Here is a tiny trained network, its code and every weight. The questions are about switching its units off for an input and a target symbol, where a switched-off unit gives its printed mean instead of its output.

import numpy as np


def w(rows, s, z=0):
    codes = np.array(rows[::2]) - 128.0
    scale = np.full(codes.shape[1], s)
    scale[-1] = z or s
    return codes * scale


def norm(h):
    return h / np.sqrt((h * h).mean(-1, keepdims=True) + 1e-5)


def f(y):
    return y / 2 * (1 + np.tanh(0.7978845608 * (y + 0.044715 * y**3)))


def softmax(a):
    e = np.exp(a - a.max(-1, keepdims=True))
    return e / e.sum(-1, keepdims=True)


def log_softmax(a):
    a = a - a.max(-1, keepdims=True)
    return a - np.log(np.exp(a).sum(-1, keepdims=True))


def net(x, mask):
    ids = ['ΓΦΩαβδηθμξπστψ'.index(c) for c in x.split()]
    T = len(ids)
    res = E[ids] + P[:T]
    u = 0
    for l in range(2):
        q, k, v = (norm(res) @ M[l].T for M in (Q, K, V))
        z = softmax(np.where(np.tri(T) > 0, q @ k.T / 2**0.5, -1e9)) @ v
        res = res + np.where(mask[u], z, O[l][:, -1]) @ O[l][:, :-1]
        u += 1
        y = f(norm(res) @ A[l][:, :-1].T + A[l][:, -1])
        res = res + np.where(mask[u : u + 8], y, B[l][:, -1]) @ B[l][:, :-1]
        u += 8
    return log_softmax(norm(res)[-1] @ U[:, :-1].T + U[:, -1])


Q, K, V, O, A, B = {}, {}, {}, {}, {}, {}
E = w([
[83,85,123,93],'Γ',
[152,130,176,125],'Φ',
[156,132,174,126],'Ω',
[200,152,155,127],'α',
[141,57,115,107],'β',
[156,129,172,125],'δ',
[120,219,6,243],'η',
[108,142,190,120],'θ',
[153,130,173,125],'μ',
[69,125,140,96],'ξ',
[156,130,173,124],'π',
[134,57,120,107],'σ',
[192,92,95,116],'τ',
[119,99,119,190],'ψ',
],0.017)
P = w([
[145,167,148,67],'0',
[140,162,145,84],'1',
[140,148,145,99],'2',
[144,139,139,111],'3',
[143,129,135,121],'4',
[140,119,131,129],'5',
[138,113,129,139],'6',
[142,118,127,153],'7',
[132,130,120,162],'8',
[154,161,128,179],'9',
[30,101,83,248],'10',
[190,63,237,252],'11',
],0.013)
Q[0] = w([
[97,255,61,123],'0.h1',
[113,64,115,198],'0.h1',
],0.0046)
K[0] = w([
[126,242,154,3],'0.h1',
[53,132,67,171],'0.h1',
],0.0045)
V[0] = w([
[187,48,3,180],'0.h1',
[227,190,120,194],'0.h1',
],0.0025)
O[0] = w([
[54,167,253,132,9],'0.h1',
[52,92,131,120,126],'0.h1',
],0.0041,0.0014)
A[0] = w([
[106,167,113,119,25],'0.n1',
[126,236,135,141,172],'0.n2',
[105,175,11,122,131],'0.n3',
[5,117,90,112,128],'0.n4',
[127,130,125,129,2],'0.n5',
[58,181,150,136,88],'0.n6',
[109,109,135,255,7],'0.n7',
[121,80,126,100,128],'0.n8',
],0.0085,0.0055)
B[0] = w([
[80,188,155,117,39],'0.n1',
[97,72,135,146,254],'0.n2',
[181,134,148,153,126],'0.n3',
[118,56,143,142,224],'0.n4',
[71,254,88,77,28],'0.n5',
[68,120,147,123,102],'0.n6',
[235,98,116,30,207],'0.n7',
[171,117,133,151,186],'0.n8',
],0.0085,0.0017)
Q[1] = w([
[138,4,174,230],'1.h1',
[102,114,65,85],'1.h1',
],0.015)
K[1] = w([
[115,133,107,253],'1.h1',
[153,179,177,86],'1.h1',
],0.014)
V[1] = w([
[63,101,166,110],'1.h1',
[99,109,6,104],'1.h1',
],0.017)
O[1] = w([
[196,51,12,142,34],'1.h1',
[5,90,35,32,3],'1.h1',
],0.011,0.0048)
A[1] = w([
[4,158,181,119,254],'1.n1',
[74,152,184,150,194],'1.n2',
[115,88,148,200,126],'1.n3',
[171,80,55,147,158],'1.n4',
[129,77,176,101,132],'1.n5',
[167,169,136,134,251],'1.n6',
[80,89,120,140,154],'1.n7',
[140,174,120,158,170],'1.n8',
],0.015,0.0052)
B[1] = w([
[98,116,87,253,254],'1.n1',
[76,117,54,105,220],'1.n2',
[130,186,147,60,192],'1.n3',
[78,112,108,98,174],'1.n4',
[80,197,120,144,186],'1.n5',
[81,114,105,102,236],'1.n6',
[114,154,197,127,146],'1.n7',
[108,115,95,98,165],'1.n8',
],0.012,0.0086)
U = w([
[78,42,64,1,154],'Γ',
[166,114,163,153,117],'Φ',
[164,123,186,163,139],'Ω',
[92,188,229,160,2],'α',
[24,169,149,27,93],'β',
[148,121,175,143,117],'δ',
[61,73,121,227,93],'η',
[255,36,69,225,212],'θ',
[162,121,172,150,102],'μ',
[165,41,9,90,156],'ξ',
[162,126,177,147,136],'π',
[50,146,167,2,78],'σ',
[63,191,31,213,223],'τ',
[8,179,175,118,63],'ψ',
],0.0082,0.0046)

Each question gives the input, a string of symbols that net reads in full, and the target symbol t.
The units are the heads (2 rows each of Q, K, V and O) and the neurons (one row each of A and B). Each row of codes is followed by its name. A weight is (code - 128) times the scale printed after its matrix; where a second scale follows, it is the last column's (O, A, B and U).
mask holds one flag per unit, layer by layer, with each layer's heads first. A switched-off unit (its flag False) gives its mean, the last column of its rows in O or B, instead of its output. The means were averaged over made-up inputs and are rounded, as every weight is.
A unit's drop is (log p(t) with every unit on - log p(t) with that unit switched off) / (log p(t) with every unit on - log p(t) with every unit switched off).
The circuit of an input: a set's keep is (log p(t) with only the set's units on - log p(t) with every unit switched off) / (log p(t) with every unit on - log p(t) with every unit switched off). Starting from the 12 units with the biggest drops (on a tie, the unit counted first), units are removed one at a time, each time the one whose removal leaves the highest keep (on an exact tie, the one counted first), for as long as the keep stays at least 0.8.
circuit, biggest first: the units of the circuit, biggest drop first
most important unit: the unit with the biggest drop
k most important neurons: the k neurons with the biggest drops, biggest first
top k neurons in layer l: the k neurons of layer l with the biggest drops, biggest first
input ψ β ψ ψ ξ Γ η δ ξ σ σ μ, target τ: circuit, biggest first	[1.h1 1.n1]
input Ω τ Γ μ, target Γ: circuit, biggest first	[0.n4 1.h1 1.n1]
input β β α, target β: most important neuron	[1.n1]
input σ Ω τ ξ θ β μ ξ τ Γ θ, target Γ: circuit, biggest first	[1.h1 1.n1 1.n3]
input Ω Ω θ τ θ Ω η β α Γ Φ π, target τ: circuit, biggest first	[1.h1 1.n1 0.n7]
input α ψ ξ β Φ π θ τ π Γ β, target Γ: 2 most important neurons	[1.n1 1.n4]
input Γ θ ξ, target θ: 2 most important neurons	[0.n4 1.n2]
input β π α Ω θ Γ δ, target Γ: 2 most important neurons	[0.n4 1.n1]
input Γ α Ω Γ β ξ θ Γ Γ, target Γ: 3 most important neurons	[1.n4 1.n1 0.n8]
input τ σ Φ ξ π, target ξ: 2 most important neurons	[0.n4 1.n4]
input Φ θ θ ψ τ θ Γ θ Γ, target θ: circuit, biggest first	[1.h1 0.n7]
input Ω ψ η Ω π Ω θ θ μ Φ Γ σ, target τ: circuit, biggest first	[1.h1 1.n1 1.n5]
input σ ξ θ, target ξ: circuit, biggest first	[1.h1 0.n4]
input ξ Γ σ θ ψ τ Γ α, target Γ: top 2 neurons in layer 0	[0.n4 0.n7]
input θ δ Φ Γ θ ξ, target θ: 2 most important neurons	[0.n7 0.n2]
input ψ σ Γ ψ, target Γ: circuit, biggest first	[1.n1 0.n7]
input α ψ θ Φ β θ ψ, target θ: 4 most important neurons	[0.n7 0.n2 1.n2 1.n7]
input ξ σ Ω μ Γ π ψ σ Γ Γ, target Γ: circuit, biggest first	[0.n7 1.h1 1.n1]
input β α Γ θ, target Γ: most important unit	0.n4
input ψ θ π Ω β δ, target β: most important neuron	[0.n7]
input τ α σ Φ Γ π ψ β ξ Φ, target ξ: circuit, biggest first	[1.h1 0.n7]
input Ω σ τ π Ω Γ Γ π, target Γ: 2 most important neurons	[0.n4 1.n4]
input Ω Φ ξ β β Γ θ Γ Γ β, target Γ: 3 most important neurons	[1.n4 1.n1 0.n7]
input α δ θ Γ θ Φ Γ Γ π, target Γ: 2 most important neurons	[1.n1 1.n4]
